a =
[[ -6   6  50  20 -42  55  46 -11  64  33  38  32]
 [-39 -20  33 -19 -53   1  33   0  44  15  -3  15]
 [-32   9  35 -66 -25 -17  54 -16  -8  14 -11   2]
 [  2  23  43  21 -68  47  14  27  99  30  18  31]
 [ 14 -13  28  32 -41  44  44  23  72   8  12   1]
 [-27 -10  39  48 -67  49   5  16  75  16  16  22]
 [  0 -21  22  52 -31  50  36  -1  68  17  54  14]
 [-33  28  69  27 -68  62   0  18  71  36   9  44]]
Rows and columns are counted from 1.
(1, 1): -6
(3, 9): -8
(1, 8): -11
(7, 8): -1
(2, 2): -20
(8, 12): 44
(5, 7): 44
(1, 2): 6
(4, 10): 30
(8, 11): 9
(4, 8): 27
(1, 12): 32
(7, 5): -31
(5, 3): 28
(2, 6): 1
(1, 3): 50
(5, 11): 12
(8, 5): -68
(2, 10): 15
(3, 10): 14
(6, 10): 16
(4, 6): 47
(6, 2): -10
(2, 12): 15
(5, 4): 32
(4, 11): 18
(1, 7): 46
(1, 5): -42
(1, 10): 33
(3, 3): 35
(3, 4): -66
(1, 11): 38
(7, 12): 14

M =
[[ 87  50  64 -74  64 -79 -37 -55 -19]
 [-36  37  55 -80 -45 -17 -78  15 -49]
 [-88 -21 -95  38 -10  89  42 -39  18]
 [-75 -74 -10 -81 -23 -52  45 -63 -43]
 [-29  83  -6 -27  28  80  17  80  15]
 [ 84 -14 -89 -79 -77 -80  10  21  40]
 [-47  25  23  67  97 -41  64 -20 -57]
 [-37  37 -25 -79  77 -26 -63  27 -64]]
Indices start at 1.
(1, 1) => 87
(8, 8) => 27
(8, 6) => -26
(8, 5) => 77
(4, 4) => -81
(5, 5) => 28
(6, 7) => 10
(7, 2) => 25
(2, 4) => -80
(7, 4) => 67
(2, 8) => 15
(2, 6) => -17
(3, 4) => 38
(1, 8) => -55
(6, 1) => 84
(4, 6) => -52
(4, 9) => -43
(1, 3) => 64
(3, 7) => 42
(4, 7) => 45
(5, 4) => -27
(2, 3) => 55
(5, 9) => 15
(5, 3) => -6
(2, 9) => -49
(7, 3) => 23
(4, 5) => -23

A =
[[-11 -56  13  68  70  48]
 [ 49   9  65 -45 -45  47]
 [-24 -46  29  86  59  39]
 [  4 -68  39  82  53  80]
 [ 65  29 -64 -21  -5   0]
 [-32  60 -52 -52 -12 -46]
 [-82  69 -50 -69 -59 -54]]
Indices start at 1.
row 1 col 1 => -11
row 4 col 5 => 53
row 4 col 3 => 39
row 5 col 4 => -21
row 1 col 4 => 68
row 4 col 2 => -68
row 5 col 3 => -64
row 2 col 4 => -45
row 1 col 6 => 48
row 2 col 3 => 65
row 4 col 6 => 80
row 6 col 6 => -46
row 1 col 3 => 13
row 7 col 2 => 69
row 6 col 1 => -32
row 3 col 6 => 39
row 3 col 1 => -24

X =
[[-78 -16 -75 -66 -62 -79 -66 -63   4]
 [ 19 -62  73 -40  74 -36 -12  67 -56]
 [-70  39 -90 -49 -58 -61 -77  28  36]
 [ 71 -72  71  67  63  82  87 -49 -49]
 [ 97 -49  71  78  30  74  69  57 -39]
 [ 67 -83 -70  70 -64  64  60 -53 -77]
 [  6 -78 -94  26 -84  13   1 -30 -87]]
Rows and columns are counted from 1.
(1, 1) => -78
(4, 2) => -72
(3, 4) => -49
(2, 5) => 74
(1, 9) => 4
(5, 7) => 69
(2, 2) => -62
(3, 1) => -70
(2, 6) => -36
(7, 2) => -78
(3, 9) => 36
(6, 4) => 70
(6, 2) => -83
(1, 2) => -16
(3, 7) => -77
(4, 3) => 71
(6, 6) => 64
(6, 8) => -53
(3, 6) => -61
(1, 6) => -79
(3, 3) => -90
(3, 8) => 28
(3, 5) => -58

arr =
[[7606 5921 3409 6367 4488 8355 3183 8182 5224 7124]
 [7348 4896 6682 5755 7161 5496 7468 6996 7154 4954]
 [4770 6574 5694 6760 5874 7275 6567 3415 7230 4955]
 [6906 6499 5068 5877 7224 4740 5030 6711 6437 5981]
 [5617 6652 4843 6225 6425 6866 5183 5710 6224 4858]
 [5991 5896 5805 5741 4986 7489 6003 6620 5387 6022]
 [5470 6384 5348 5697 5262 7813 7066 5825 6829 4625]
 [7215 4944 5777 5761 5577 8009 5520 7519 5502 7850]
 [6547 6897 4226 6515 5331 7054 3297 7084 3788 7507]
 [5430 6449 5137 6911 5508 6722 6198 5138 6407 6656]
 [7140 7423 5094 8179 8269 3836 4776 4415 7237 5444]
 [5406 6792 5248 6253 6832 6170 6091 5430 6600 5800]
 [5114 4500 6378 5149 6371 6667 9168 5248 7706 5274]]
Indices start at 1.
(1, 1): 7606
(12, 8): 5430
(3, 9): 7230
(12, 9): 6600
(2, 8): 6996
(12, 2): 6792
(13, 9): 7706
(11, 3): 5094
(7, 3): 5348
(1, 2): 5921
(2, 7): 7468
(5, 1): 5617
(12, 1): 5406
(9, 3): 4226
(11, 10): 5444
(5, 5): 6425
(2, 10): 4954
(13, 8): 5248
(4, 6): 4740
(6, 4): 5741
(3, 4): 6760
(13, 6): 6667
(6, 3): 5805
(7, 5): 5262
(12, 10): 5800
(12, 4): 6253
(4, 7): 5030
(11, 4): 8179
(5, 9): 6224
(1, 9): 5224
(10, 6): 6722
(8, 8): 7519
(13, 4): 5149
(8, 7): 5520

grid =
[[  38  -12    9   63  -13]
 [ -22   22  -25  -34   45]
 [ -72   -2   10 -109    4]
 [  48   -3    0   30   55]
 [  11  -49   58  -47  -24]]
Rows and columns are counted from 1.
row 1 col 1: 38
row 4 col 2: -3
row 4 col 5: 55
row 3 col 1: -72
row 2 col 2: 22
row 1 col 2: -12
row 2 col 4: -34
row 2 col 1: -22
row 5 col 2: -49
row 4 col 4: 30
row 5 col 3: 58
